Below is a small trained network, with its code and all its weights. Each question gives an input and a target symbol and asks what happens when units are switched off, that is, made to give their printed mean instead of their output.

import numpy as np


def w(rows, s, z=0):
    codes = np.array(rows[::2]) - 128.0
    scale = np.full(codes.shape[1], s)
    scale[-1] = z or s
    return codes * scale


def f(y):
    return y / 2 * (1 + np.tanh(0.7978845608 * (y + 0.044715 * y**3)))


def softmax(a):
    e = np.exp(a - a.max(-1, keepdims=True))
    return e / e.sum(-1, keepdims=True)


def log_softmax(a):
    a = a - a.max(-1, keepdims=True)
    return a - np.log(np.exp(a).sum(-1, keepdims=True))


def net(x, mask):
    ids = ['αδζμξπστφψω'.index(c) for c in x.split()]
    T = len(ids)
    res = E[ids] + P[:T]
    u = 0
    for l in range(2):
        q, k, v = (res @ M[l].T for M in (Q, K, V))
        z = softmax(np.where(np.tri(T) > 0, q @ k.T / 4**0.5, -1e9)) @ v
        res = res + np.where(mask[u], z, O[l][:, -1]) @ O[l][:, :-1]
        u += 1
        y = f(res @ A[l][:, :-1].T + A[l][:, -1])
        res = res + np.where(mask[u : u + 4], y, B[l][:, -1]) @ B[l][:, :-1]
        u += 4
    return log_softmax(res[-1] @ U[:, :-1].T + U[:, -1])


Q, K, V, O, A, B = {}, {}, {}, {}, {}, {}
E = w([
[104,96,73],'α',
[120,215,180],'δ',
[137,116,175],'ζ',
[145,161,163],'μ',
[51,94,252],'ξ',
[76,114,231],'π',
[177,21,133],'σ',
[77,94,113],'τ',
[54,112,96],'φ',
[231,150,119],'ψ',
[95,135,203],'ω',
],0.015)
P = w([
[176,209,138],'0',
[47,115,130],'1',
[126,156,145],'2',
[202,250,83],'3',
[51,92,119],'4',
[133,117,138],'5',
[208,232,74],'6',
[41,92,130],'7',
[135,115,141],'8',
],0.012)
Q[0] = w([
[254,135,63],'0.h0',
[168,202,135],'0.h0',
[191,137,91],'0.h0',
[78,93,141],'0.h0',
],0.0091)
K[0] = w([
[142,71,2],'0.h0',
[170,10,177],'0.h0',
[199,185,16],'0.h0',
[67,165,236],'0.h0',
],0.0096)
V[0] = w([
[88,105,123],'0.h0',
[201,152,188],'0.h0',
[58,254,68],'0.h0',
[187,196,60],'0.h0',
],0.0081)
O[0] = w([
[128,78,70,93],'0.h0',
[140,77,254,248],'0.h0',
[53,168,139,253],'0.h0',
[156,225,73,108],'0.h0',
],0.0061,0.0021)
A[0] = w([
[229,196,55,70],'0.n0',
[184,189,254,253],'0.n1',
[221,92,195,126],'0.n2',
[190,120,106,23],'0.n3',
],0.015,0.0036)
B[0] = w([
[8,99,104,186],'0.n0',
[178,1,131,251],'0.n1',
[144,125,23,176],'0.n2',
[93,67,102,133],'0.n3',
],0.01,0.014)
Q[1] = w([
[65,254,173],'1.h0',
[166,195,134],'1.h0',
[150,111,111],'1.h0',
[180,20,122],'1.h0',
],0.0092)
K[1] = w([
[2,100,168],'1.h0',
[26,157,173],'1.h0',
[219,183,230],'1.h0',
[139,126,38],'1.h0',
],0.0063)
V[1] = w([
[255,172,217],'1.h0',
[35,133,204],'1.h0',
[166,238,20],'1.h0',
[129,185,73],'1.h0',
],0.0057)
O[1] = w([
[112,156,87,114],'1.h0',
[175,2,111,64],'1.h0',
[51,161,84,9],'1.h0',
[108,120,97,57],'1.h0',
],0.0072,0.015)
A[1] = w([
[58,168,236,70],'1.n0',
[82,98,233,142],'1.n1',
[95,245,142,2],'1.n2',
[135,110,130,114],'1.n3',
],0.011,0.0083)
B[1] = w([
[210,199,112,156],'1.n0',
[100,79,80,244],'1.n1',
[169,55,9,126],'1.n2',
[95,140,114,152],'1.n3',
],0.011)
U = w([
[152,224,196,248],'α',
[116,122,218,116],'δ',
[171,124,120,131],'ζ',
[221,160,104,115],'μ',
[68,82,111,67],'ξ',
[118,97,147,83],'π',
[196,205,10,163],'σ',
[135,133,134,125],'τ',
[41,140,125,149],'φ',
[156,129,2,101],'ψ',
[95,94,180,56],'ω',
],0.0094,0.012)

Each question gives the input, a string of symbols that net reads in full, and the target symbol t.
The units are the heads (4 rows each of Q, K, V and O) and the neurons (one row each of A and B). Each row of codes is followed by its name. A weight is (code - 128) times the scale printed after its matrix; where a second scale follows, it is the last column's (O, A, B and U).
mask holds one flag per unit, layer by layer, with each layer's heads first. A switched-off unit (its flag False) gives its mean, the last column of its rows in O or B, instead of its output. The means were averaged over made-up inputs and are rounded, as every weight is.
A unit's drop is (log p(t) with every unit on - log p(t) with that unit switched off) / (log p(t) with every unit on - log p(t) with every unit switched off).
The circuit of an input: a set's keep is (log p(t) with only the set's units on - log p(t) with every unit switched off) / (log p(t) with every unit on - log p(t) with every unit switched off). Starting from all 10 units, units are removed one at a time, each time the one whose removal leaves the highest keep (on an exact tie, the one counted first), for as long as the keep stays at least 0.8.
units of the circuit, in order: the units of the circuit, biggest drop first
unit that matters most: the unit with the biggest drop
k most important neurons: the k neurons with the biggest drops, biggest first
top k neurons in layer l: the k neurons of layer l with the biggest drops, biggest first
input τ δ α τ, target φ: top 3 neurons in layer 0	[0.n0 0.n1 0.n2]
input σ α α ω μ ψ ζ ω, target σ: top neuron in layer 0	[0.n2]
input α τ ζ δ ω σ δ, target ψ: units of the circuit, in order	[0.h0 0.n2 0.n0]
input ω μ φ ζ α σ, target σ: 2 most important neurons	[0.n2 0.n1]
input ζ π ζ ζ ω, target α: 3 most important neurons	[0.n1 1.n0 0.n2]
input ξ ξ δ τ α σ ζ, target ψ: top 2 neurons in layer 0	[0.n2 0.n0]
input σ σ μ ζ δ τ σ ζ, target σ: 4 most important neurons	[1.n0 0.n2 0.n1 1.n1]
input ζ δ α ζ ξ π φ σ, target α: top 2 neurons in layer 0	[0.n1 0.n0]
input α δ δ α ζ α φ, target φ: 2 most important neurons	[0.n0 0.n1]
input ζ ψ α, target α: units of the circuit, in order	[0.n1 1.n1]
input α α α ζ, target φ: units of the circuit, in order	[0.h0 0.n0]
input ζ ψ ζ ζ δ, target α: top 2 neurons in layer 0	[0.n2 0.n0]
input σ σ ω α ξ π α ζ, target σ: top 3 neurons in layer 1	[1.n0 1.n2 1.n1]
input ζ δ π π α ζ α ξ, target α: 2 most important neurons	[0.n1 1.n0]
input ζ σ μ, target μ: 3 most important neurons	[0.n1 0.n0 1.n1]
input σ ζ ω ζ α ζ ζ ξ, target σ: top neuron in layer 1	[1.n0]
input δ σ ψ, target ψ: units of the circuit, in order	[0.n2 0.n0]
input ζ σ ζ ζ α α δ ζ, target α: units of the circuit, in order	[0.n1 0.n2 1.n0]
input ψ π ψ δ, target ξ: 3 most important neurons	[0.n0 0.n1 1.n1]
input ζ ζ π τ δ, target α: 3 most important neurons	[0.n2 1.n0 0.n1]
input ζ ψ σ, target σ: 2 most important neurons	[0.n2 0.n0]
input ζ ζ ω ξ ψ, target α: top 2 neurons in layer 1	[1.n1 1.n2]
input φ ζ ζ α, target φ: unit that matters most	1.h0
input ζ ξ α μ, target φ: 2 most important neurons	[0.n0 0.n2]
input ψ σ ψ δ, target ξ: 2 most important neurons	[0.n0 0.n1]
input ζ ζ ω ζ π σ δ μ, target α: top 2 neurons in layer 1	[1.n0 1.n2]
input ζ δ δ ζ ζ, target α: top neuron in layer 0	[0.n1]
input σ ξ σ ω δ, target σ: 3 most important neurons	[0.n2 1.n0 0.n1]
input σ ξ ω ζ τ ζ σ τ, target σ: 4 most important neurons	[1.n0 0.n2 0.n1 1.n1]
